Below is a small trained network, with its code and all its weights. Each question gives an input and a class and asks what happens when units are switched off, that is, made to give their printed mean instead of their output.

import numpy as np


def w(rows, s, z=0):
    codes = np.array(rows[::2]) - 128.0
    scale = np.full(codes.shape[1], s)
    scale[-1] = z or s
    return codes * scale


def f(y):
    return np.maximum(y, 0)


def log_softmax(a):
    a = a - a.max(-1, keepdims=True)
    return a - np.log(np.exp(a).sum(-1, keepdims=True))


def net(x, mask):
    res = np.array(x, float).reshape(1, 5) / 4 @ E
    y = f(res @ A[0][:, :-1].T + A[0][:, -1])
    res = res + np.where(mask, y, B[0][:, -1]) @ B[0][:, :-1]
    return log_softmax(res[-1] @ U[:, :-1].T + U[:, -1])


A, B = {}, {}
E = w([
[122,68,124,30,122,114,135,200,108],'x0',
[79,208,165,189,160,85,106,108,91],'x1',
[160,101,99,107,179,77,22,149,188],'x2',
[127,113,186,205,166,142,94,139,154],'x3',
[247,126,123,129,167,182,103,94,81],'x4',
],0.015)
A[0] = w([
[67,181,109,87,55,160,232,131,103,198],'neuron 0',
[99,132,82,38,114,118,207,104,103,40],'neuron 1',
[115,105,54,103,192,72,26,198,170,165],'neuron 2',
[221,2,113,104,96,166,171,175,169,118],'neuron 3',
[89,132,151,107,121,124,190,123,141,14],'neuron 4',
[130,99,134,17,52,116,175,128,81,5],'neuron 5',
[176,55,48,13,117,174,210,130,109,224],'neuron 6',
],0.0082,0.0033)
B[0] = w([
[97,200,42,151,92,114,160,154,122,233],'neuron 0',
[107,166,141,80,52,164,96,185,120,197],'neuron 1',
[188,147,244,93,155,121,117,191,188,226],'neuron 2',
[192,78,110,109,155,194,164,96,149,215],'neuron 3',
[121,90,118,85,119,147,164,79,163,158],'neuron 4',
[118,145,106,74,118,135,102,164,63,208],'neuron 5',
[161,120,78,43,95,168,80,69,95,252],'neuron 6',
],0.011,0.018)
U = w([
[151,219,139,244,163,113,85,21,78,255],'0',
[76,53,106,151,127,139,153,151,148,89],'1',
[169,62,103,139,122,157,122,55,131,51],'2',
[120,92,166,138,156,120,184,170,60,113],'3',
[123,149,83,86,58,116,132,104,79,48],'4',
[41,161,124,181,50,80,248,112,136,224],'5',
[128,130,190,98,150,28,87,156,169,152],'6',
[117,124,135,107,84,60,95,185,79,48],'7',
],0.013,0.0052)

Each question gives the input, the list of numbers given to net, and the class t.
The units are the neurons (one row each of A and B). Each row of codes is followed by its name. A weight is (code - 128) times the scale printed after its matrix; where a second scale follows, it is the last column's (A, B and U).
mask holds one flag per neuron, in row order. A switched-off neuron (its flag False) gives its mean, the last column of its row in B, instead of its output. The means were averaged over made-up inputs and are rounded, as every weight is.
A unit's drop is (log p(t) with every unit on - log p(t) with that unit switched off) / (log p(t) with every unit on - log p(t) with every unit switched off).
The circuit of an input: a set's keep is (log p(t) with only the set's units on - log p(t) with every unit switched off) / (log p(t) with every unit on - log p(t) with every unit switched off). Starting from all 7 units, units are removed one at a time, each time the one whose removal leaves the highest keep (on an exact tie, the one counted first), for as long as the keep stays at least 0.8.
circuit, biggest first: the units of the circuit, biggest drop first
unit that matters most: the unit with the biggest drop
top k neurons: the k neurons with the biggest drops, biggest first
drop of u: that unit's drop, to one decimal
input [-6,0,0,-3,-1], class 0: unit that matters most => neuron 1
input [3,-6,0,6,-7], class 1: top 2 neurons => (neuron 6; neuron 3)
input [-6,-1,4,8,-2], class 6: circuit, biggest first => (neuron 0; neuron 6)
input [-8,-7,2,-3,-5], class 2: top 2 neurons => (neuron 0; neuron 5)
input [-2,3,6,8,7], class 6: top 2 neurons => (neuron 2; neuron 0)
input [-6,-1,2,4,-3], class 0: top 2 neurons => (neuron 2; neuron 1)
input [-3,0,3,-6,-4], class 7: circuit, biggest first => (neuron 6; neuron 3)
input [-3,2,6,4,6], class 6: top 2 neurons => (neuron 2; neuron 0)
input [8,-1,7,3,6], class 6: top 2 neurons => (neuron 2; neuron 4)
input [5,1,2,4,3], class 6: top 2 neurons => (neuron 6; neuron 2)
input [3,-1,5,6,5], class 6: top 2 neurons => (neuron 2; neuron 6)
input [5,-4,7,-8,6], class 2: top 3 neurons => (neuron 3; neuron 0; neuron 2)
input [7,-5,-6,4,7], class 2: top 2 neurons => (neuron 3; neuron 0)
input [-8,2,-5,2,-3], class 5: circuit, biggest first => (neuron 6)
input [-5,5,-4,-3,0], class 5: top 2 neurons => (neuron 6; neuron 0)
input [-4,-5,5,-3,-2], class 6: drop of neuron 4 => 0.1
input [4,2,-3,0,-3], class 5: drop of neuron 0 => 0.1
input [-8,-4,-4,-1,7], class 0: drop of neuron 3 => 0.2
input [7,8,-1,5,-7], class 5: drop of neuron 6 => 0.3
input [-8,5,7,-3,-6], class 6: circuit, biggest first => (neuron 2)
